[128 = 0]

[116 134  89 175 141 121 139 112 141 127 124  94 146 109 145 134 165 132
 142 106 127 150 115 154 122 132 127 111 121 131 136 141 151 134 120 113
 134 142 139 127 142 150 132 116 135 130 136 132 148 145 117 128 129 137
 133 144 151  93 137 128 132 119 137 134 124 131 167 132 121 124 144 124
 130 115 128 144 129 136]  F Q
[105 140  84 133 130 145 133 122 107 104 127 159 125 121 119 126 109 104
  87 140 118 124 139 161 138  87  93 103 108 131 112 154 162 145 108 121
 119 148 118 106 134  78 118 144  95 140 128 108 108 138 110 132 156 127
 130 128 115 146 146 128 111 134 140 117 130 123 130 123 211 111 118 114
 129 114 120 118 110 123]  B R
[123 137 102 125 128 147 131 128  92 109 130 161 120 130 112 132 103 105
  84 165 119 105 158 121 133 101  94 130 106 137  99 142 136 147 119 137
 124 148 118 121 124  84 123 147  95 134 125 110 105 133 100 147 151 106
 130 106  84 146 132 119 112 131 120 110 131 141 111 136 212  99 112 118
 124 111 133 109 120 121]  B R
[100 144  97 137 145 128 129 125 115 118 125 141 131 117 125 126 136 115
  94 122 119 139 129 153 137 104 109 115 113 146 129 143 151 137 112 126
 123 147 125 114 137  88 124 143 115 135 130 115 122 146 112 134 141 130
 130 138 125 137 140 128 105 130 139 130 129 128 140 111 180 114 139 118
 124 111 122 131 124 132]  B H
[113 133 144 101 132 142 121 142 111 120 131 171 127 155 135 124  92 119
 126 134 133 124 135 116 125 114 112 118 127 140 107 132 136 132 119 128
 119 114 129 134 132  98 136 134 123 142 124 121 105 119 156 118 125 122
 127 112  94 180 118 139 137 137 111 116 139 124 108 116 129 124 140 144
 110 141 119 136 123 111]  W L
[130 133 110 123 113 142 128 126 111 113 128 147 109 121 110 130 109 108
  89 166 138 105 141 138 136 108 107 132 118 119 116 135 129 136 135 139
 126 145 111 114 121  95 121 142 101 130 119 116 116 125  98 140 147 124
 133 118 118 124 137 127 107 133 140 122 124 130 109 132 191 117 100 110
 136 119 125 104 115 127]  B R
[105 143  97 115 136 152 134 128  98 101 127 178 124 134 123 121  93 102
  90 149 108 124 143 156 137  84  86  97 111 116 100 157 167 145 111 124
 113 141 121 105 135  74 127 149  94 148 129 107 106 131 122 123 156 124
 131 119 103 170 142 133 115 138 129 111 136 121 123 117 206 109 113 126
 119 124 118 117 103 113]  B R
[100 141  86 113 126 150 126 122 105  96 126 172 121 119 117 119  97 101
  80 146 117 123 141 170 142  78  84 109 102 134 110 155 170 146 114 118
 116 151 115  99 135  65 118 146  88 150 125 107 105 134 113 128 159 131
 130 128 117 169 152 133 102 142 143 116 138 118 121 115 237 114 116 113
 129 119 114 112 107 121]  B R
[103 139 100 169 154 117 133 131 124 130 126 124 149 123 139 131 164 129
 122 102 126 155 135 128 123 132 114 113 109 167 134 146 144 130  99 118
 134 138 153 134 154 114 130 137 136 132 141 122 126 163 127 135 125 120
 130 138 125 123 129 125 118 120 122 137 128 145 171 133 129 106 175 127
 120 100 136 153 133 131]  F S
[108 138  96 134 142 151 140 129 100 108 129 170 129 138 128 128 106 112
 101 143 119 125 152 134 127 103  86 107 105 143 100 150 156 149 119 126
 123 143 131 124 134  93 128 143 107 135 129 115 108 133 126 135 148 115
 133 110  90 160 134 128 132 132 115 106 143 134 135 127 183 102 136 123
 118 120 134 137 115 113]  B R
[117 134  91 121 112 150 129 115 116 102 128 152 114 115 111 125  98 103
  94 151 126 117 134 175 140  94 100 120 112 109 109 140 157 147 131 126
 121 146 111  99 123  94 110 131  90 135 123 114 117 127  95 128 159 137
 128 128 124 141 143 141 114 136 152 116 123 115 115 122 210 120  95 107
 137 125 120  97 106 128]  B R
[120 132 125 126 133 134 127 133 123 120 126 143 133 136 137 124 118 122
 131 120 120 134 128 132 127 119 122 111 126 127 120 135 139 141 122 120
 126 124 134 135 134 118 131 128 132 138 132 123 121 124 143 116 129 127
 129 118 125 146 129 130 133 131 124 123 133 126 134 122 123 127 137 137
 121 132 122 134 126 124]  W T
[113 134  95 178 148 108 141 116 146 127 120  77 153 112 145 131 164 143
 154  93 136 158 110 145 117 147 137 101 127 133 135 140 153 135 116 110
 135 133 156 135 140 170 129 111 151 125 138 135 156 146 131 118 121 131
 132 147 153  86 135 128 144 121 132 133 127 128 181 140  85 133 159 126
 136 117 131 159 134 133]  F Q
[118 140 101  99 110 152 122 128  94 102 127 184  99 118 100 117  84  94
  60 175 118  97 146 160 147  81  86 126 103 129 112 145 140 143 129 137
 117 155  93  95 116  51 111 157  76 143 120  96  91 128  92 145 171 119
 125 120 103 167 145 124  92 137 145 117 130 124  91 115 252 105  89 102
 127 114 120  86 111 123]  B R
[110 144  68 164 137 137 138 117 104 110 124 134 128 102 111 113 151 106
  76 147 134 124 143 155 133 104  91 118  99 148 121 156 152 147 117 132
 131 167 125 110 135  93 113 164  97 128 130 110 124 165  80 151 162 107
 132 128 116 110 142 113 100 122 132 123 126 140 149 144 223  95 131 103
 131  90 137 117 121 133]  B H
[127 136 142  98 120 123 113 135 143 131 132 143 120 127 118 121 117 116
 111 132 121 120 117 145 142 113 125 134 133 122 143 121 120 118 133 127
 123 131 107 106 125 101 122 134 116 136 125 124 106 127 123 130 134 148
 124 134 147 144 134 128 103 134 145 139 128 122 109 108 146 137 107 118
 128 127 122 111 127 136]  W T
[115 136 120 113 136 142 131 136 105 115 128 166 130 144 134 127 101 115
 113 138 114 125 152 121 132 103 101 114 111 147 106 142 145 138 111 127
 124 127 136 127 137  91 131 139 117 139 132 115 108 129 138 124 137 111
 127 101  84 171 127 130 132 133 109 113 137 131 125 126 155 107 142 134
 118 124 125 129 122 111]  W T
[112 136  97 118 120 148 124 123 106 102 126 161 119 117 112 122 102  97
  81 150 121 115 136 168 147  84  92 112 113 128 119 144 152 142 125 126
 118 148 109 101 126  78 112 147  91 142 128 110 107 130 103 138 159 127
 137 128 123 135 144 131  97 135 146 123 130 122 115 120 220 117 100 109
 128 120 120 102 110 128]  B R
[126 130 126 110 116 134 119 128 119 121 127 144 108 118 110 127 116 111
  87 146 123 111 131 140 142 108 117 138 117 134 131 129 123 125 128 136
 125 141 110 108 123  91 119 148 106 144 124 115 110 134 107 141 141 127
 125 129 122 141 135 122 100 130 136 131 124 130 108 119 191 124 112 108
 125 117 125 106 124 138]  W L
